Below is a small trained network, with its code and all its weights. Each question gives an input and a target symbol and asks what happens when units are switched off, that is, made to give their printed mean instead of their output.

import numpy as np


def w(rows, s, z=0):
    codes = np.array(rows[::2]) - 128.0
    scale = np.full(codes.shape[1], s)
    scale[-1] = z or s
    return codes * scale


def f(y):
    return y / 2 * (1 + np.tanh(0.7978845608 * (y + 0.044715 * y**3)))


def softmax(a):
    e = np.exp(a - a.max(-1, keepdims=True))
    return e / e.sum(-1, keepdims=True)


def log_softmax(a):
    a = a - a.max(-1, keepdims=True)
    return a - np.log(np.exp(a).sum(-1, keepdims=True))


def net(x, mask):
    ids = ['ΓΔΛΨβεηφω'.index(c) for c in x.split()]
    T = len(ids)
    res = E[ids] + P[:T]
    r = res
    for j in range(3):
        rows = slice(3 * j, 3 * j + 3)
        q, k, v = (r @ M[0][rows].T for M in (Q, K, V))
        z = softmax(np.where(np.tri(T) > 0, q @ k.T / 3**0.5, -1e9)) @ v
        o = O[0][rows]
        res = res + np.where(mask[j], z, o[:, -1]) @ o[:, :-1]
    y = f(res @ A[0][:, :-1].T + A[0][:, -1])
    res = res + np.where(mask[3:7], y, B[0][:, -1]) @ B[0][:, :-1]
    return log_softmax(res[-1] @ U[:, :-1].T + U[:, -1])


Q, K, V, O, A, B = {}, {}, {}, {}, {}, {}
E = w([
[53,169,157,91,70,101],'Γ',
[159,113,71,81,121,133],'Δ',
[112,152,148,106,255,147],'Λ',
[193,147,184,80,89,106],'Ψ',
[141,174,90,141,65,31],'β',
[129,204,119,60,139,78],'ε',
[95,108,139,185,90,41],'η',
[59,78,103,128,203,170],'φ',
[143,107,106,108,141,100],'ω',
],0.019)
P = w([
[117,173,89,168,239,247],'0',
[145,107,109,114,142,31],'1',
[124,114,141,115,180,30],'2',
[54,129,158,119,146,1],'3',
[154,53,169,153,154,121],'4',
[154,28,190,194,135,132],'5',
[67,128,186,103,208,160],'6',
],0.0064)
Q[0] = w([
[89,149,67,119,98,186],'head 0',
[93,105,143,15,134,25],'head 0',
[143,122,119,77,207,69],'head 0',
[187,111,73,92,23,189],'head 1',
[77,35,35,3,100,98],'head 1',
[143,177,12,177,146,181],'head 1',
[237,112,90,237,89,154],'head 2',
[175,62,186,68,82,111],'head 2',
[145,70,135,122,162,36],'head 2',
],0.0077)
K[0] = w([
[115,47,148,154,96,126],'head 0',
[105,255,125,148,147,190],'head 0',
[76,201,114,162,104,194],'head 0',
[129,93,191,86,135,89],'head 1',
[170,142,141,151,140,184],'head 1',
[131,102,221,51,143,102],'head 1',
[130,21,169,143,121,68],'head 2',
[152,81,132,105,171,167],'head 2',
[172,99,121,179,148,206],'head 2',
],0.0092)
V[0] = w([
[76,187,152,167,82,137],'head 0',
[111,205,141,126,176,120],'head 0',
[114,175,56,69,144,101],'head 0',
[105,90,86,233,117,107],'head 1',
[109,104,169,123,172,185],'head 1',
[104,124,143,193,95,114],'head 1',
[216,133,208,97,111,141],'head 2',
[115,211,249,112,166,122],'head 2',
[50,133,170,101,104,185],'head 2',
],0.012)
O[0] = w([
[173,59,1,168,63,136,254],'head 0',
[114,111,179,201,156,172,235],'head 0',
[97,122,145,221,35,244,238],'head 0',
[40,118,91,84,181,81,140],'head 1',
[241,71,172,99,228,122,66],'head 1',
[150,137,19,159,171,61,159],'head 1',
[209,189,97,114,164,115,51],'head 2',
[197,128,165,221,107,4,230],'head 2',
[208,16,92,191,74,96,190],'head 2',
],0.0074,0.0063)
A[0] = w([
[156,81,143,69,76,96,140],'neuron 0',
[79,159,134,183,120,170,73],'neuron 1',
[1,43,191,187,79,76,253],'neuron 2',
[191,106,81,80,183,115,122],'neuron 3',
],0.0064,0.0038)
B[0] = w([
[111,111,19,117,254,120,138],'neuron 0',
[91,85,190,86,42,89,143],'neuron 1',
[166,148,95,92,176,133,253],'neuron 2',
[190,233,100,239,53,143,125],'neuron 3',
],0.009,0.022)
U = w([
[221,39,67,167,45,89,163],'Γ',
[184,97,112,72,57,143,209],'Δ',
[178,75,193,187,125,36,4],'Λ',
[235,206,99,153,132,79,127],'Ψ',
[120,181,66,193,59,129,99],'β',
[138,69,194,191,30,64,127],'ε',
[164,206,17,151,171,103,150],'η',
[222,3,150,39,126,54,129],'φ',
[174,119,124,110,101,103,109],'ω',
],0.0055,0.0034)

Each question gives the input, a string of symbols that net reads in full, and the target symbol t.
The units are the heads (3 rows each of Q, K, V and O) and the neurons (one row each of A and B). Each row of codes is followed by its name. A weight is (code - 128) times the scale printed after its matrix; where a second scale follows, it is the last column's (O, A, B and U).
mask holds one flag per unit, heads first, then neurons. A switched-off unit (its flag False) gives its mean, the last column of its rows in O or B, instead of its output. The means were averaged over made-up inputs and are rounded, as every weight is.
A unit's drop is (log p(t) with every unit on - log p(t) with that unit switched off) / (log p(t) with every unit on - log p(t) with every unit switched off).
The circuit of an input: a set's keep is (log p(t) with only the set's units on - log p(t) with every unit switched off) / (log p(t) with every unit on - log p(t) with every unit switched off). Starting from all 7 units, units are removed one at a time, each time the one whose removal leaves the highest keep (on an exact tie, the one counted first), for as long as the keep stays at least 0.8.
units of the circuit, in order: the units of the circuit, biggest drop first
unit that matters most: the unit with the biggest drop
k most important neurons: the k neurons with the biggest drops, biggest first
heads that matter: for each layer, one digit per head in row order, 1 if its drop is at least 0.15 and else 0, layers parted by /
drop when u is switched off: that unit's drop, to one decimal
input β Γ η η, target β: units of the circuit, in order => [head 1; head 2]
input ε Ψ φ, target ε: heads that matter => 110
input ε Γ ε, target ε: units of the circuit, in order => [head 0; head 1; neuron 1]
input Ψ Γ Γ Γ Ψ, target Ψ: heads that matter => 001
input ε Γ η, target ε: heads that matter => 110
input Δ Γ η Ψ, target Δ: heads that matter => 001
input ε η φ ε, target ε: heads that matter => 100
input Λ Δ Γ ω, target Λ: units of the circuit, in order => [head 0; head 2]
input ε Ψ η, target ε: unit that matters most => head 0
input η Γ η, target η: 2 most important neurons => [neuron 2; neuron 1]
input ε Γ Γ Λ Ψ, target ε: units of the circuit, in order => [head 0; neuron 2; head 1]
input Δ Γ Ψ, target Δ: units of the circuit, in order => [head 2; head 1]
input η Γ Γ, target η: heads that matter => 010
input φ Ψ η η Γ φ Γ, target φ: units of the circuit, in order => [head 1; head 0]
input ε φ Δ β, target ε: units of the circuit, in order => [head 0; neuron 1]
input β Γ Γ ε, target β: unit that matters most => head 1
input Γ Λ Γ Γ Γ Λ, target Γ: units of the circuit, in order => [head 2; head 0]
input η ω Ψ, target η: units of the circuit, in order => [head 1; head 2]
input Γ Δ β Γ β, target β: units of the circuit, in order => [head 2; head 1]
input Γ Γ Γ Γ Γ Γ Ψ, target Γ: unit that matters most => head 2
input ω φ Ψ ε Δ, target Δ: units of the circuit, in order => [head 2; head 1]
input Λ η β Γ φ Γ φ, target φ: drop when head 1 is switched off => 0.5
input Γ Δ Γ Γ, target Γ: drop when head 0 is switched off => 0.4
input Λ Γ ω Γ, target Λ: drop when head 2 is switched off => 0.3
